Here is a tiny trained network, its code and every weight. The questions are about switching its units off for an input and a target symbol, where a switched-off unit gives its printed mean instead of its output.

import numpy as np


def w(rows, s, z=0):
    codes = np.array(rows[::2]) - 128.0
    scale = np.full(codes.shape[1], s)
    scale[-1] = z or s
    return codes * scale


def f(y):
    return np.maximum(y, 0)


def softmax(a):
    e = np.exp(a - a.max(-1, keepdims=True))
    return e / e.sum(-1, keepdims=True)


def log_softmax(a):
    a = a - a.max(-1, keepdims=True)
    return a - np.log(np.exp(a).sum(-1, keepdims=True))


def net(x, mask):
    ids = ['ΘΨαεζημπτω'.index(c) for c in x.split()]
    T = len(ids)
    res = E[ids] + P[:T]
    r = res
    for j in range(2):
        rows = slice(2 * j, 2 * j + 2)
        q, k, v = (r @ M[0][rows].T for M in (Q, K, V))
        z = softmax(np.where(np.tri(T) > 0, q @ k.T / 2**0.5, -1e9)) @ v
        o = O[0][rows]
        res = res + np.where(mask[j], z, o[:, -1]) @ o[:, :-1]
    y = f(res @ A[0][:, :-1].T + A[0][:, -1])
    res = res + np.where(mask[2:26], y, B[0][:, -1]) @ B[0][:, :-1]
    return log_softmax(res[-1] @ U[:, :-1].T + U[:, -1])


Q, K, V, O, A, B = {}, {}, {}, {}, {}, {}
E = w([
[219,74,97,23],'Θ',
[217,254,93,150],'Ψ',
[29,197,42,22],'α',
[46,84,123,89],'ε',
[64,207,153,72],'ζ',
[93,132,182,152],'η',
[212,163,143,42],'μ',
[157,56,123,161],'π',
[216,107,206,89],'τ',
[158,95,132,64],'ω',
],0.017)
P = w([
[244,171,254,100],'0',
[111,152,195,68],'1',
[106,161,200,69],'2',
[107,165,197,68],'3',
[107,168,203,63],'4',
[112,163,209,63],'5',
[113,157,224,59],'6',
[109,166,223,57],'7',
[111,163,231,58],'8',
[116,165,235,51],'9',
[111,166,237,46],'10',
[105,165,245,50],'11',
],0.006)
Q[0] = w([
[102,82,154,72],'H0',
[145,152,250,12],'H0',
[226,238,43,193],'H1',
[107,177,206,145],'H1',
],0.015)
K[0] = w([
[132,146,118,199],'H0',
[171,178,203,221],'H0',
[104,110,94,5],'H1',
[139,218,127,135],'H1',
],0.019)
V[0] = w([
[254,213,47,245],'H0',
[105,205,85,156],'H0',
[176,157,77,126],'H1',
[114,77,160,28],'H1',
],0.008)
O[0] = w([
[141,186,29,255,253],'H0',
[89,188,106,130,149],'H0',
[131,136,39,92,127],'H1',
[39,142,139,198,178],'H1',
],0.0058,0.0027)
A[0] = w([
[188,113,62,52,66],'N0',
[123,142,104,178,253],'N1',
[82,185,132,105,32],'N2',
[164,29,36,48,59],'N3',
[32,71,103,126,55],'N4',
[156,4,96,134,40],'N5',
[97,42,95,47,102],'N6',
[143,45,121,131,59],'N7',
[56,118,47,132,127],'N8',
[156,141,53,224,69],'N9',
[101,63,185,179,131],'N10',
[115,183,182,181,28],'N11',
[30,60,83,77,54],'N12',
[157,148,115,71,158],'N13',
[118,132,136,61,65],'N14',
[108,105,179,207,207],'N15',
[204,150,104,168,62],'N16',
[134,38,76,143,49],'N17',
[117,7,131,114,176],'N18',
[118,88,83,67,161],'N19',
[59,180,95,204,130],'N20',
[102,190,162,134,116],'N21',
[107,47,130,197,115],'N22',
[76,81,115,167,117],'N23',
],0.011,0.0046)
B[0] = w([
[67,191,124,84,184],'N0',
[164,156,109,8,235],'N1',
[102,54,195,160,201],'N2',
[103,48,190,68,159],'N3',
[156,162,126,86,181],'N4',
[31,89,156,135,147],'N5',
[160,88,60,206,233],'N6',
[49,71,149,128,148],'N7',
[165,83,103,206,213],'N8',
[109,60,168,250,249],'N9',
[127,200,118,222,230],'N10',
[114,95,79,182,191],'N11',
[113,173,130,108,216],'N12',
[144,96,129,81,231],'N13',
[89,161,131,128,231],'N14',
[139,209,95,131,220],'N15',
[112,107,133,133,200],'N16',
[131,119,148,173,134],'N17',
[218,97,115,99,235],'N18',
[159,153,66,159,203],'N19',
[129,171,160,62,254],'N20',
[94,84,117,133,246],'N21',
[75,90,170,112,142],'N22',
[109,133,130,73,146],'N23',
],0.017,0.0054)
U = w([
[90,80,89,127,191],'Θ',
[91,129,110,138,161],'Ψ',
[1,118,2,159,22],'α',
[152,162,14,147,16],'ε',
[21,120,143,138,62],'ζ',
[67,204,135,194,254],'η',
[75,210,120,46,220],'μ',
[109,43,124,232,53],'π',
[186,143,195,135,24],'τ',
[146,92,99,145,142],'ω',
],0.0072,0.0023)

Each question gives the input, a string of symbols that net reads in full, and the target symbol t.
The units are the heads (2 rows each of Q, K, V and O) and the neurons (one row each of A and B). Each row of codes is followed by its name. A weight is (code - 128) times the scale printed after its matrix; where a second scale follows, it is the last column's (O, A, B and U).
mask holds one flag per unit, heads first, then neurons. A switched-off unit (its flag False) gives its mean, the last column of its rows in O or B, instead of its output. The means were averaged over made-up inputs and are rounded, as every weight is.
A unit's drop is (log p(t) with every unit on - log p(t) with that unit switched off) / (log p(t) with every unit on - log p(t) with every unit switched off).
The circuit of an input: a set's keep is (log p(t) with only the set's units on - log p(t) with every unit switched off) / (log p(t) with every unit on - log p(t) with every unit switched off). Starting from the 12 units with the biggest drops (on a tie, the unit counted first), units are removed one at a time, each time the one whose removal leaves the highest keep (on an exact tie, the one counted first), for as long as the keep stays at least 0.8.
units of the circuit, in order: the units of the circuit, biggest drop first
most important unit: the unit with the biggest drop
k most important neurons: the k neurons with the biggest drops, biggest first
which heads matter: for each layer, one digit per head in row order, 1 if its drop is at least 0.15 and else 0, layers parted by /
drop when u is switched off: that unit's drop, to one decimal
input η ε η ε η η Θ η Ψ, target μ: which heads matter : 10
input μ ζ η η η ω π μ α π η, target η: 3 most important neurons : (N10 N15 N1)
input η ε ω Ψ Θ μ ε ω, target μ: most important neuron : (N6)
input Ψ η π ω, target π: 2 most important neurons : (N9 N8)
input η η α α Ψ μ ε η η ε ε ω, target μ: which heads matter : 10
input τ η ε ω ω Θ ε ζ, target ζ: 3 most important neurons : (N2 N6 N18)
input η ε ε π η π η ζ α ε η ε, target ε: which heads matter : 10
input η η μ ε α Ψ μ π η τ, target μ: 2 most important neurons : (N9 N0)
input Ψ ε η α ε, target π: 2 most important neurons : (N9 N8)
input Ψ ε π Θ π ε η η η η ε α, target π: 3 most important neurons : (N8 N9 N2)
input Ψ μ μ μ, target π: which heads matter : 11
input η η Ψ, target μ: which heads matter : 11
input τ η ε η ζ η Θ, target Θ: which heads matter : 10
input μ μ η τ π α ε α ω η μ, target μ: 4 most important neurons : (N9 N0 N8 N14)
input η μ η α η ζ η η α μ ζ, target ζ: most important unit : N2
input η μ ε ε η η η ε Ψ η, target μ: units of the circuit, in order : (H0 N1 N20)
input Ψ ε μ η ε τ η ω Θ, target π: units of the circuit, in order : (N9 H0)
input η α η Ψ α η π η ε η, target μ: 2 most important neurons : (N9 N6)
input ε Θ ε μ, target μ: 3 most important neurons : (N9 N6 N8)
input η π η τ μ η Ψ α Θ, target μ: most important unit : N0
input Ψ Ψ Θ π ω α Ψ, target π: 2 most important neurons : (N9 N11)
input Ψ ε μ ε η η η μ τ, target π: drop when N9 is switched off : 4.4
